Below are the code and all the weights of a small trained network. Each question names an input and a target symbol and asks about switching units off, where a switched-off unit gives its printed mean instead of its output.

import numpy as np


def w(rows, s, z=0):
    codes = np.array(rows[::2]) - 128.0
    scale = np.full(codes.shape[1], s)
    scale[-1] = z or s
    return codes * scale


def norm(h):
    return h / np.sqrt((h * h).mean(-1, keepdims=True) + 1e-5)


def f(y):
    return np.maximum(y, 0)


def softmax(a):
    e = np.exp(a - a.max(-1, keepdims=True))
    return e / e.sum(-1, keepdims=True)


def log_softmax(a):
    a = a - a.max(-1, keepdims=True)
    return a - np.log(np.exp(a).sum(-1, keepdims=True))


def net(x, mask):
    ids = ['ΓΔΛΞΠΨΩεηθμ'.index(c) for c in x.split()]
    T = len(ids)
    res = E[ids] + P[:T]
    r = norm(res)
    for j in range(3):
        rows = slice(2 * j, 2 * j + 2)
        q, k, v = (r @ M[0][rows].T for M in (Q, K, V))
        z = softmax(np.where(np.tri(T) > 0, q @ k.T / 2**0.5, -1e9)) @ v
        o = O[0][rows]
        res = res + np.where(mask[j], z, o[:, -1]) @ o[:, :-1]
    y = f(norm(res) @ A[0][:, :-1].T + A[0][:, -1])
    res = res + np.where(mask[3:7], y, B[0][:, -1]) @ B[0][:, :-1]
    return log_softmax(norm(res)[-1] @ U[:, :-1].T + U[:, -1])


Q, K, V, O, A, B = {}, {}, {}, {}, {}, {}
E = w([
[115,188,153,158,130,208],'Γ',
[120,49,160,188,114,136],'Δ',
[132,100,135,179,185,196],'Λ',
[26,105,154,182,181,75],'Ξ',
[91,125,94,192,123,195],'Π',
[138,107,164,139,95,189],'Ψ',
[51,150,157,180,65,133],'Ω',
[134,151,170,235,151,139],'ε',
[150,176,192,2,155,27],'η',
[49,80,140,93,143,176],'θ',
[42,175,140,177,191,170],'μ',
],0.017)
P = w([
[193,146,106,23,94,44],'0',
[131,75,189,143,124,169],'1',
[134,74,197,138,126,159],'2',
[149,78,191,144,131,167],'3',
[151,75,193,145,125,167],'4',
[145,66,198,154,126,183],'5',
[139,64,197,161,123,196],'6',
[116,52,231,175,129,204],'7',
[115,54,255,186,133,222],'8',
],0.0077)
Q[0] = w([
[156,82,191,149,162,160],'H1',
[149,164,5,118,103,102],'H1',
[89,67,212,194,143,159],'H2',
[97,146,216,111,158,154],'H2',
[161,135,17,107,96,101],'H3',
[209,160,32,98,110,120],'H3',
],0.014)
K[0] = w([
[181,170,157,92,150,68],'H1',
[66,122,254,236,140,194],'H1',
[185,183,22,60,65,28],'H2',
[180,214,176,7,210,29],'H2',
[50,92,152,239,162,216],'H3',
[88,26,183,245,116,195],'H3',
],0.0087)
V[0] = w([
[59,193,121,142,75,117],'H1',
[126,185,137,191,120,111],'H1',
[7,15,63,53,148,124],'H2',
[204,63,110,147,122,145],'H2',
[97,194,98,81,185,204],'H3',
[116,144,106,173,243,87],'H3',
],0.013)
O[0] = w([
[149,167,72,143,84,61,91],'H1',
[120,158,114,169,86,111,80],'H1',
[151,28,71,123,146,89,134],'H2',
[75,69,195,152,103,209,4],'H2',
[160,179,41,103,213,228,169],'H3',
[60,141,160,251,203,79,199],'H3',
],0.013,0.0044)
A[0] = w([
[2,122,174,162,126,181,223],'N1',
[117,137,71,125,133,177,13],'N2',
[158,112,170,150,160,104,77],'N3',
[128,122,50,137,56,149,2],'N4',
],0.011,0.0031)
B[0] = w([
[243,117,95,166,120,94,255],'N1',
[65,108,53,245,45,116,145],'N2',
[136,147,179,148,72,115,157],'N3',
[174,133,122,244,124,143,133],'N4',
],0.012,0.0085)
U = w([
[148,242,116,78,146,205,43],'Γ',
[77,42,186,127,90,102,194],'Δ',
[90,104,181,147,237,203,145],'Λ',
[91,82,150,162,187,11,59],'Ξ',
[129,106,56,166,86,191,70],'Π',
[119,128,148,53,76,209,203],'Ψ',
[167,152,90,111,46,63,9],'Ω',
[83,204,209,168,122,113,149],'ε',
[149,162,165,49,182,78,238],'η',
[139,52,80,59,199,117,253],'θ',
[136,190,86,136,254,99,204],'μ',
],0.011,0.0021)

Each question gives the input, a string of symbols that net reads in full, and the target symbol t.
The units are the heads (2 rows each of Q, K, V and O) and the neurons (one row each of A and B). Each row of codes is followed by its name. A weight is (code - 128) times the scale printed after its matrix; where a second scale follows, it is the last column's (O, A, B and U).
mask holds one flag per unit, heads first, then neurons. A switched-off unit (its flag False) gives its mean, the last column of its rows in O or B, instead of its output. The means were averaged over made-up inputs and are rounded, as every weight is.
A unit's drop is (log p(t) with every unit on - log p(t) with that unit switched off) / (log p(t) with every unit on - log p(t) with every unit switched off).
The circuit of an input: a set's keep is (log p(t) with only the set's units on - log p(t) with every unit switched off) / (log p(t) with every unit on - log p(t) with every unit switched off). Starting from all 7 units, units are removed one at a time, each time the one whose removal leaves the highest keep (on an exact tie, the one counted first), for as long as the keep stays at least 0.8.
circuit, biggest first: the units of the circuit, biggest drop first
heads that matter: for each layer, one digit per head in row order, 1 if its drop is at least 0.15 and else 0, layers parted by /
drop when u is switched off: that unit's drop, to one decimal
input Ω Ψ Δ Λ Π Λ Δ, target Ω: circuit, biggest first -> H1
input Π μ θ Δ θ θ Ψ Ψ Λ, target Π: circuit, biggest first -> H3, H1, N2
input Ω Ω ε Ξ Δ μ Λ η θ, target θ: circuit, biggest first -> H1, N1
input θ θ Ω Λ θ Ω Δ μ, target θ: heads that matter -> 010
input θ Ψ Π Ξ Π Ξ Ω Π, target θ: heads that matter -> 010
input Π Δ Γ ε θ Π Ξ Δ, target Π: heads that matter -> 101
input Γ Δ μ Π Λ Ω Ξ, target Γ: heads that matter -> 011
input ε Δ ε Γ, target ε: circuit, biggest first -> H2, H3
input Ψ Ω Δ ε Ξ ε Δ Ψ, target Ψ: heads that matter -> 001
input μ Ω Ξ μ μ Γ, target μ: circuit, biggest first -> H3, H2
input ε μ θ ε θ, target ε: heads that matter -> 010
input Ω Λ Γ, target Ω: heads that matter -> 101
input Δ Ψ Λ Ψ, target Δ: heads that matter -> 001
input θ θ Λ Ω, target θ: heads that matter -> 010
input Λ Π Π Γ Λ ε μ Δ, target Λ: circuit, biggest first -> H1
input Ω η Δ, target Δ: circuit, biggest first -> H3, N1
input μ Λ θ μ Δ Λ Ω ε, target μ: circuit, biggest first -> H3, H2
input μ μ Ξ Ξ, target μ: heads that matter -> 001
input Λ μ Ω, target Λ: heads that matter -> 100
input Δ μ θ Ω Δ Π μ, target Δ: circuit, biggest first -> H3
input η ε Δ θ η μ θ Ψ, target Ψ: circuit, biggest first -> H3, N1, H2
input Ξ Ω Γ, target Ξ: drop when N4 is switched off -> 0.0
